What each symbol does to the units:
Q169: α>Q739, τ>Q678, θ>-, φ>Q680, ζ>-, ω>Q903
Q494: α>Q425, τ>Q248, θ>-, φ>Q866, ζ>-, ω>Q715
Q48: α>Q950, τ>Q715, θ>-, φ>Q807, ζ>-, ω>Q371
Q450: α>Q697, τ>Q459, θ>Q807, φ>-, ζ>Q476, ω>Q448
Q973: α>-, τ>Q724, θ>Q743, φ>-, ζ>Q607, ω>Q253
Q465: α>-, τ>Q903, θ>-, φ>Q758, ζ>-, ω>Q749
Q403: α>-, τ>Q371, θ>-, φ>Q857, ζ>-, ω>Q568
Q119: α>Q724, τ>Q314, θ>Q909, φ>-, ζ>Q276, ω>Q472
Q448: α>Q177, τ>Q238, θ>Q365, φ>-, ζ>Q703, ω>Q690
Q866: α>Q496, τ>Q527, θ>Q416, φ>Q472, ζ>Q494, ω>Q689
Q724: α>Q973, τ>Q119, θ>Q680, φ>-, ζ>Q196, ω>Q389
Q240: α>-, τ>Q690, θ>Q607, φ>-, ζ>Q743, ω>Q463
Q78: α>-, τ>Q703, θ>Q403, φ>Q177, ζ>Q124, ω>Q743
Q903: α>Q465, τ>Q416, θ>-, φ>Q577, ζ>-, ω>Q540
Q365: α>Q857, τ>Q969, θ>Q615, φ>Q332, ζ>Q371, ω>Q196
Q89: α>Q416, τ>-, θ>-, φ>Q342, ζ>-, ω>Q819
Q807: α>Q718, τ>Q689, θ>Q540, φ>Q816, ζ>Q48, ω>Q365
Q213: α>Q635, τ>-, θ>-, φ>Q826, ζ>-, ω>Q248
Q115: α>Q614, τ>-, θ>Q102, φ>-, ζ>Q358, ω>Q314
Q314: α>Q119, τ>-, θ>Q837, φ>-, ζ>Q826, ω>Q529
Q66: α>Q715, τ>-, θ>-, φ>Q443, ζ>-, ω>Q428
Q276: α>Q196, τ>Q826, θ>Q678, φ>Q119, ζ>Q635, ω>Q866
Q124: α>-, τ>Q615, θ>-, φ>Q78, ζ>-, ω>Q739
Q680: α>Q743, τ>Q909, θ>Q420, φ>Q690, ζ>Q169, ω>Q577
Q424: α>-, τ>Q496, θ>Q465, φ>Q253, ζ>Q377, ω>Q718
Q731: α>-, τ>Q816, θ>Q326, φ>-, ζ>Q718, ω>Q143
Q715: α>Q48, τ>Q66, θ>-, φ>Q689, ζ>-, ω>Q987
Q389: α>Q253, τ>Q472, θ>Q577, φ>-, ζ>Q496, ω>Q816
Q463: α>-, τ>Q258, θ>Q424, φ>-, ζ>Q758, ω>Q697
Q942: α>Q678, τ>-, θ>-, φ>Q837, ζ>-, ω>Q89
Q371: α>Q403, τ>Q987, θ>-, φ>Q365, ζ>-, ω>Q420
Q258: α>Q463, τ>Q112, θ>Q496, φ>-, ζ>Q577, ω>Q450
Q187: α>Q238, τ>-, θ>Q358, φ>-, ζ>Q102, ω>Q193
Q697: α>-, τ>Q450, θ>Q718, φ>-, ζ>Q326, ω>Q177
Q102: α>Q346, τ>-, θ>Q428, φ>Q187, ζ>Q841, ω>Q837
Q689: α>Q807, τ>Q443, θ>Q226, φ>Q704, ζ>Q715, ω>Q969
Q143: α>-, τ>Q332, θ>Q78, φ>-, ζ>Q857, ω>Q973
Q358: α>Q969, τ>-, θ>Q841, φ>Q115, ζ>Q428, ω>Q826
Q615: α>Q124, τ>Q579, θ>-, φ>Q703, ζ>-, ω>Q169
Q326: α>-, τ>Q476, θ>Q950, φ>Q697, ζ>Q749, ω>Q78
Q635: α>Q420, τ>Q213, θ>-, φ>Q276, ζ>-, ω>Q494
Q837: α>Q909, τ>-, θ>Q213, φ>Q193, ζ>Q942, ω>Q342
Q909: α>Q680, τ>Q837, θ>Q635, φ>Q352, ζ>Q678, ω>Q891
Q614: α>Q332, τ>Q115, θ>Q346, φ>-, ζ>Q969, ω>Q119
Q416: α>Q903, τ>Q89, θ>-, φ>Q891, ζ>-, ω>Q226
Q859: α>Q476, τ>Q695, θ>Q715, φ>Q459, ζ>Q226, ω>Q346
Q891: α>Q577, τ>Q342, θ>Q494, φ>Q112, ζ>Q416, ω>Q859
Q826: α>Q276, τ>-, θ>Q942, φ>Q314, ζ>Q213, ω>Q527
Q112: α>Q258, τ>Q933, θ>Q866, φ>-, ζ>Q891, ω>Q459
Q177: α>-, τ>Q448, θ>Q857, φ>-, ζ>Q78, ω>Q240
Q496: α>Q424, τ>Q866, θ>Q903, φ>Q389, ζ>Q425, ω>Q807
Q703: α>Q78, τ>Q346, θ>Q371, φ>Q448, ζ>Q615, ω>Q680
Q857: α>-, τ>Q365, θ>Q124, φ>Q143, ζ>Q403, ω>Q607
Q226: α>Q540, τ>Q819, θ>-, φ>Q859, ζ>-, ω>Q579
Q987: α>Q371, τ>Q428, θ>-, φ>Q969, ζ>-, ω>Q635
Q253: α>-, τ>Q389, θ>Q758, φ>-, ζ>Q424, ω>Q731
Q193: α>Q352, τ>-, θ>Q826, φ>-, ζ>Q837, ω>Q933
Q969: α>Q365, τ>Q358, θ>Q579, φ>Q614, ζ>Q987, ω>Q276
Q678: α>Q169, τ>Q942, θ>-, φ>Q909, ζ>-, ω>Q416
Q420: α>Q568, τ>Q635, θ>-, φ>Q196, ζ>-, ω>Q425
Q332: α>Q143, τ>Q614, θ>Q703, φ>-, ζ>Q365, ω>Q724
Q248: α>Q494, τ>-, θ>-, φ>Q527, ζ>-, ω>Q66
Q428: α>Q987, τ>-, θ>-, φ>Q358, ζ>-, ω>Q213
Q346: α>Q703, τ>Q102, θ>Q987, φ>Q238, ζ>Q579, ω>Q909
Q527: α>Q866, τ>-, θ>Q89, φ>Q529, ζ>Q248, ω>Q443
Q695: α>Q859, τ>-, θ>Q66, φ>Q55, ζ>Q819, ω>Q102
Q577: α>Q758, τ>Q891, θ>Q425, φ>Q258, ζ>Q903, ω>Q476
Q540: α>Q749, τ>Q226, θ>-, φ>Q476, ζ>-, ω>Q615
Q841: α>Q579, τ>-, θ>-, φ>Q102, ζ>-, ω>Q942
Q377: α>-, τ>Q425, θ>-, φ>Q424, ζ>-, ω>Q950
Q819: α>Q226, τ>-, θ>-, φ>Q695, ζ>-, ω>Q841
Q342: α>Q891, τ>-, θ>Q248, φ>Q933, ζ>Q89, ω>Q695
Q568: α>-, τ>Q420, θ>-, φ>Q607, ζ>-, ω>Q377
Q476: α>Q326, τ>Q859, θ>Q48, φ>Q450, ζ>Q540, ω>Q703
Q718: α>-, τ>Q807, θ>Q749, φ>Q731, ζ>Q950, ω>Q857
Q690: α>Q240, τ>Q352, θ>Q196, φ>-, ζ>Q680, ω>Q258
Q352: α>Q690, τ>Q193, θ>Q276, φ>-, ζ>Q909, ω>Q112
Q743: α>-, τ>Q680, θ>Q568, φ>Q240, ζ>Q739, ω>Q758
Q816: α>Q731, τ>Q704, θ>Q476, φ>-, ζ>Q807, ω>Q332
Q529: α>Q472, τ>-, θ>Q342, φ>-, ζ>Q527, ω>Q860
Q933: α>Q112, τ>-, θ>Q527, φ>-, ζ>Q342, ω>Q55
Q758: α>-, τ>Q577, θ>Q377, φ>Q463, ζ>Q465, ω>Q326
Q739: α>-, τ>Q169, θ>-, φ>Q743, ζ>-, ω>Q465
Q860: α>Q704, τ>-, θ>Q695, φ>-, ζ>Q443, ω>Q115
Q607: α>-, τ>Q196, θ>Q739, φ>Q973, ζ>Q568, ω>Q424
Q459: α>Q450, τ>Q55, θ>Q689, φ>-, ζ>Q859, ω>Q238
Q704: α>Q816, τ>Q860, θ>Q859, φ>-, ζ>Q689, ω>Q614
Q238: α>Q448, τ>Q187, θ>Q969, φ>-, ζ>Q346, ω>Q352
Q55: α>Q459, τ>-, θ>Q443, φ>-, ζ>Q695, ω>Q187
Q579: α>Q615, τ>Q841, θ>-, φ>Q346, ζ>-, ω>Q678
Q443: α>Q689, τ>-, θ>Q819, φ>Q860, ζ>Q66, ω>Q358
Q749: α>-, τ>Q540, θ>-, φ>Q326, ζ>-, ω>Q124
Q472: α>Q389, τ>Q529, θ>Q891, φ>-, ζ>Q866, ω>Q704
Q196: α>Q607, τ>Q276, θ>Q169, φ>Q724, ζ>Q420, ω>Q496
Q425: α>Q377, τ>Q494, θ>-, φ>Q496, ζ>-, ω>Q48
Q950: α>-, τ>Q48, θ>-, φ>Q718, ζ>-, ω>Q403

In the rows, 127 means zero.

The rows follow the links: the fewer symbols apart two units are, the more alike their rows tend to be.

Each row is also shifted at random along 4 hidden directions that mean nothing.

Some units, each with a row of numbers:
Q969
20	116	140	135	113	133	140	132	123	119	141	140	144	139	135	114	110	138	103	153	132	147	118	117	129	125	146	120	162	145	144	147	147	114	127	144	161	113	128	117	123	117	105	117	131	139	163	107	140	138	119	113	115	120	121	128	121	108	135
Q568
151	101	126	128	131	123	111	120	151	129	116	139	130	140	127	99	108	122	121	113	83	139	148	83	104	153	128	159	130	128	151	114	102	119	127	157	135	132	96	137	133	133	133	143	100	133	113	121	125	116	158	111	139	139	144	102	125	123	144
Q226
84	111	153	143	129	120	153	122	115	130	132	115	141	165	144	120	133	111	128	110	123	106	118	147	149	121	126	133	111	92	142	93	126	130	138	100	134	110	125	117	129	124	126	141	119	141	120	126	107	125	116	132	136	134	105	110	127	136	99
Q177
166	159	124	126	120	123	117	125	108	116	142	130	126	86	114	109	133	132	139	153	149	111	136	150	129	76	97	109	153	137	83	132	104	151	144	140	100	149	157	98	149	115	139	152	150	139	142	125	156	128	123	149	131	139	125	137	115	124	131
Q425
62	88	103	109	117	133	129	126	135	145	131	158	110	150	144	126	119	116	137	134	111	111	119	132	134	111	157	123	109	124	154	134	129	120	106	145	118	113	119	148	136	169	121	121	101	132	113	102	124	129	139	123	125	124	127	119	114	129	135
Q529
96	128	122	134	123	176	138	119	121	137	98	109	121	110	140	148	108	134	117	138	151	143	125	158	126	111	137	96	116	113	122	140	180	112	124	58	137	125	137	105	118	118	122	97	106	109	136	145	137	116	136	136	117	124	142	142	138	116	119
Q346
91	160	155	124	107	105	134	130	104	120	150	138	136	132	130	94	123	131	111	159	138	110	120	163	141	88	124	123	153	140	109	120	119	146	159	132	115	110	170	114	163	123	103	147	184	155	161	127	128	137	88	155	119	141	97	128	119	145	131
Q78
162	146	136	127	139	103	114	112	121	124	130	95	142	97	99	121	155	116	132	102	132	123	134	112	116	121	101	137	143	132	98	116	100	158	123	129	112	149	118	127	139	107	152	151	144	140	117	145	147	129	121	127	137	144	133	120	132	127	106
Q193
116	154	140	112	134	149	126	122	124	136	116	113	113	106	124	147	135	138	120	140	136	124	137	151	110	118	126	104	128	122	95	147	141	128	137	90	109	133	162	122	114	110	120	122	163	119	139	167	126	123	112	147	116	121	128	148	128	139	116
Q973
178	133	109	114	122	130	109	125	145	108	112	118	113	113	102	129	114	137	148	119	107	177	161	66	111	156	116	138	148	155	122	141	112	124	116	159	132	146	113	129	113	125	125	130	118	113	136	126	141	122	151	115	139	112	141	140	134	110	157
Q704
73	110	142	167	137	157	142	115	104	112	99	99	154	137	125	139	110	122	124	114	163	171	132	129	151	127	127	111	123	103	146	108	184	124	144	74	163	114	121	94	114	92	119	110	83	114	150	124	129	121	128	111	132	116	131	155	141	102	130
Q124
100	123	140	130	128	96	116	119	117	128	140	141	132	124	118	99	145	114	138	122	106	94	122	118	121	106	110	149	142	123	124	108	89	139	131	159	109	130	134	123	148	129	136	150	131	137	118	127	132	118	121	127	135	137	127	94	116	130	123
Q807
50	99	86	132	112	136	141	131	116	128	145	157	128	119	132	133	135	121	132	158	154	119	86	149	147	81	135	106	125	153	122	150	143	124	112	154	133	121	124	120	125	147	127	106	99	138	157	87	155	136	120	118	119	103	120	128	100	101	126
Q715
96	116	134	157	113	137	145	114	110	133	142	143	133	144	155	105	114	114	129	154	126	88	102	181	149	75	142	132	134	108	134	114	150	123	125	106	151	85	147	108	152	143	121	120	102	149	139	99	144	104	122	128	119	133	113	104	117	132	115
Q933
115	151	112	98	123	136	124	147	123	132	121	133	112	102	129	163	143	132	123	133	138	128	122	141	112	118	119	100	100	117	96	153	143	113	128	107	110	127	153	136	111	118	123	127	155	111	116	142	127	132	120	154	98	104	132	141	134	134	112
Q314
194	150	138	114	120	144	123	129	133	121	113	145	115	128	133	128	96	150	109	154	112	155	140	118	106	138	133	126	139	144	139	147	144	112	130	123	151	123	154	120	122	125	102	111	137	119	148	130	122	119	134	135	120	126	138	137	120	120	154
Q143
139	141	146	172	129	148	131	101	117	103	121	142	144	131	129	95	105	116	116	158	138	140	147	156	140	61	119	129	166	134	129	116	139	154	153	113	123	145	149	65	165	117	122	138	103	135	168	121	158	107	132	146	147	147	146	140	111	100	157
Q424
153	126	78	128	114	146	122	118	128	143	134	151	107	102	139	114	115	123	149	146	140	114	129	145	115	78	125	128	124	129	102	142	123	132	93	137	117	134	127	110	157	141	155	113	87	135	119	117	155	119	158	124	115	123	140	117	110	128	127
Q472
152	136	98	133	108	158	123	119	126	120	117	112	112	107	142	138	105	142	144	138	142	140	126	147	134	128	140	106	125	127	106	154	167	108	116	91	141	118	130	115	135	113	128	106	111	114	144	130	139	128	135	131	120	109	118	159	143	137	114
Q615
86	121	131	118	131	98	132	127	115	143	149	130	130	116	126	111	146	112	132	133	144	76	101	163	115	91	126	130	136	132	117	111	106	150	132	153	98	128	130	139	136	149	130	141	157	159	120	120	127	133	109	131	123	138	115	112	110	138	107
Q857
99	130	132	146	125	138	123	112	118	121	130	144	139	110	126	92	125	114	111	161	124	123	123	126	128	78	121	132	163	144	133	129	125	139	128	152	132	145	143	95	159	136	138	134	106	153	158	120	166	113	137	129	140	134	143	120	104	104	145
Q635
96	108	154	144	120	139	134	118	140	126	130	135	126	162	146	96	93	136	108	141	90	122	145	133	123	126	163	148	150	123	162	114	125	118	132	121	137	97	131	126	150	140	108	130	110	148	134	121	110	105	126	123	126	145	123	119	119	139	140
Q859
61	134	127	123	114	106	133	137	99	110	149	134	126	127	131	133	144	126	143	134	158	116	98	152	151	113	100	113	115	122	100	121	119	132	139	131	123	100	152	128	129	131	126	140	160	125	128	119	127	141	99	143	110	102	93	122	123	135	108
Q89
117	122	122	114	130	118	121	130	138	162	119	123	116	131	135	152	145	124	134	116	112	91	122	143	115	137	129	129	87	95	126	119	121	115	114	90	112	110	127	153	106	136	135	128	137	127	93	150	110	108	114	137	113	128	123	106	136	144	85
Q579
31	115	175	149	136	120	146	108	119	125	125	119	154	149	142	108	130	105	102	134	122	104	135	159	136	116	137	135	144	101	145	96	121	137	151	114	121	119	130	113	151	119	116	147	137	149	129	137	107	116	97	135	135	147	115	119	123	138	110
Q731
104	127	119	142	127	131	115	125	121	108	125	157	137	126	118	131	118	123	134	133	134	169	123	88	140	123	92	127	135	155	128	137	124	126	147	154	138	136	132	93	120	107	126	137	93	106	143	105	145	133	134	112	135	94	141	132	124	79	153
Q119
101	133	133	112	121	154	136	134	130	121	126	125	123	116	127	125	94	138	124	144	133	159	149	116	121	142	150	122	145	151	116	153	149	118	120	115	143	115	139	112	126	118	105	122	130	120	154	123	137	122	129	133	127	120	129	153	135	122	141
Q607
79	107	101	116	129	140	111	123	144	138	114	125	106	91	110	116	124	137	136	128	119	144	131	85	90	138	126	124	145	144	118	150	114	121	93	153	123	155	101	136	123	129	146	114	110	121	127	133	148	122	168	106	128	125	147	115	126	124	130
Q749
110	109	138	143	131	106	118	118	129	126	129	133	134	143	132	113	146	103	138	107	122	116	114	127	139	134	94	147	114	101	136	94	103	137	140	148	116	131	126	121	131	124	146	158	113	130	109	120	121	124	134	121	144	125	129	95	127	125	120
Q238
130	159	150	120	125	117	125	135	108	108	131	109	136	110	113	124	127	133	125	124	152	148	129	124	135	127	116	119	143	140	106	124	126	141	147	120	125	117	148	108	130	109	113	134	161	129	154	133	132	131	103	141	133	122	107	164	135	134	125
Q463
154	151	108	118	124	142	109	124	128	117	108	127	111	111	122	128	129	114	168	129	151	128	151	135	138	108	104	120	127	130	105	139	113	139	129	121	92	148	151	95	138	122	137	142	121	110	116	147	132	131	135	135	136	120	130	138	139	138	132
Q371
102	109	129	150	129	125	133	105	126	141	139	146	150	136	130	104	124	124	103	163	131	92	106	146	127	91	154	130	143	133	136	113	127	139	120	143	128	125	112	129	148	160	117	119	119	158	141	103	147	119	118	124	130	156	124	116	109	118	124
Q248
131	111	118	126	113	140	132	118	132	151	126	141	115	139	157	133	122	125	114	149	107	102	114	158	116	111	151	126	112	105	132	134	148	112	119	115	140	108	153	141	135	149	119	109	112	143	113	125	127	116	135	128	102	127	130	105	125	131	115
Q342
174	142	112	94	128	111	119	142	143	138	121	111	106	114	126	162	159	141	139	103	116	121	123	114	108	170	114	120	92	109	114	136	119	113	113	102	112	122	129	161	86	136	126	111	156	106	79	138	95	132	120	132	104	112	125	120	153	145	98

Where do the symbols, taken in turn from left to right, take each start?
Answer with the unit's name.
69	110	143	115	140	116	126	131	145	128	121	92	117	144	124	120	138	127	132	91	102	122	136	101	118	188	142	147	119	110	131	107	108	111	125	128	122	132	95	160	119	124	121	135	149	124	97	150	88	122	125	119	123	135	114	108	152	153	99
φ θ α τ -> Q635
138	139	124	162	126	139	133	104	98	118	128	130	135	122	139	98	142	98	145	142	158	87	116	199	157	31	98	124	131	108	87	99	126	170	142	105	97	135	173	76	173	116	155	154	113	154	128	132	152	113	121	148	130	138	125	114	118	138	115
φ ω θ θ τ -> Q615
199	111	145	138	132	118	129	118	141	129	130	137	135	167	132	83	98	128	109	122	84	114	157	122	129	140	166	152	137	128	175	99	107	137	129	145	134	125	100	135	148	155	117	129	117	144	122	110	112	119	136	123	145	163	128	116	124	133	156
τ τ φ ζ -> Q213
43	136	132	110	122	149	130	138	117	110	126	126	118	111	123	130	122	139	125	143	149	135	150	148	127	111	132	98	134	146	85	146	135	130	141	107	94	127	160	114	133	125	110	134	164	120	151	147	125	139	105	155	110	122	125	164	114	158	131
α τ ζ φ ζ -> Q909
236	138	127	122	125	136	127	105	151	128	117	90	116	113	142	101	89	142	120	117	102	129	148	106	106	174	174	155	153	132	142	128	139	109	103	97	166	114	88	135	132	125	120	102	141	138	133	127	115	114	143	121	123	152	118	135	144	151	134
θ φ α τ -> Q909
186	114	184	162	137	97	146	114	133	110	131	139	161	194	126	83	88	125	101	123	78	142	136	91	151	159	150	175	150	111	204	82	110	133	165	141	177	92	113	115	138	133	89	138	121	138	138	101	97	110	124	114	155	159	112	109	129	108	174
ω τ ω φ -> Q527
99	103	126	160	130	131	123	106	123	111	120	131	146	122	129	114	122	108	136	118	134	141	127	103	141	114	100	135	125	117	145	112	134	125	133	123	149	129	119	104	131	114	143	135	74	120	128	112	150	116	156	101	147	115	144	116	119	98	127
φ ζ τ -> Q807
177	112	128	161	132	125	122	107	128	133	122	134	138	143	129	109	119	119	135	116	105	116	118	112	140	123	121	163	130	113	153	99	115	140	119	140	146	126	111	124	136	121	145	127	88	137	110	113	140	114	141	110	140	130	128	87	132	118	133
ω τ α ω -> Q568
200	160	155	149	112	129	145	123	110	102	136	134	142	129	130	100	75	137	99	162	130	149	136	132	151	105	140	131	169	144	133	124	144	136	146	129	167	99	154	98	158	110	102	123	131	138	174	114	132	126	119	136	138	143	116	157	123	104	166
θ ω τ -> Q837
158	138	96	110	114	112	121	139	116	117	143	130	126	91	105	135	136	151	125	143	149	140	112	108	111	133	133	106	149	177	108	156	140	125	110	161	140	143	111	142	120	134	125	104	143	123	153	102	159	152	127	113	119	120	126	148	114	107	130
θ φ τ -> Q238
47	112	102	119	116	162	135	133	138	151	117	140	100	117	159	153	125	130	122	159	140	109	112	151	110	101	145	98	104	117	113	159	171	100	99	98	132	116	145	132	111	132	126	86	113	116	129	142	137	104	131	132	98	107	137	126	122	116	104
ζ ω φ ω -> Q358
156	153	168	116	128	117	134	117	122	121	133	111	114	147	136	104	108	123	132	116	112	130	162	141	125	142	143	147	138	130	122	112	103	136	151	98	114	113	138	119	138	128	109	148	163	127	129	148	99	118	115	156	135	148	103	147	139	170	137
τ α φ ζ -> Q909
157	131	131	154	105	118	137	126	112	117	137	143	136	146	146	116	106	136	125	130	128	133	112	122	166	121	130	128	126	131	148	126	139	108	132	132	170	87	146	118	139	122	108	115	111	119	140	90	120	130	131	121	126	119	101	119	123	110	140
τ ζ ω ω -> Q213
225	142	154	122	139	149	134	108	148	143	120	106	120	138	142	126	105	131	95	132	101	134	141	121	91	140	154	135	134	101	147	118	146	117	114	90	153	118	126	137	121	123	123	113	129	138	122	138	120	102	137	123	123	147	140	139	139	121	133
φ ζ α -> Q276
230	160	118	134	124	117	107	122	114	110	131	119	134	114	107	124	141	124	153	105	143	133	132	125	148	120	85	135	135	127	109	116	108	138	135	133	117	146	137	108	135	108	150	139	131	119	123	120	134	139	121	134	135	123	120	136	137	126	129
ζ τ α -> Q326
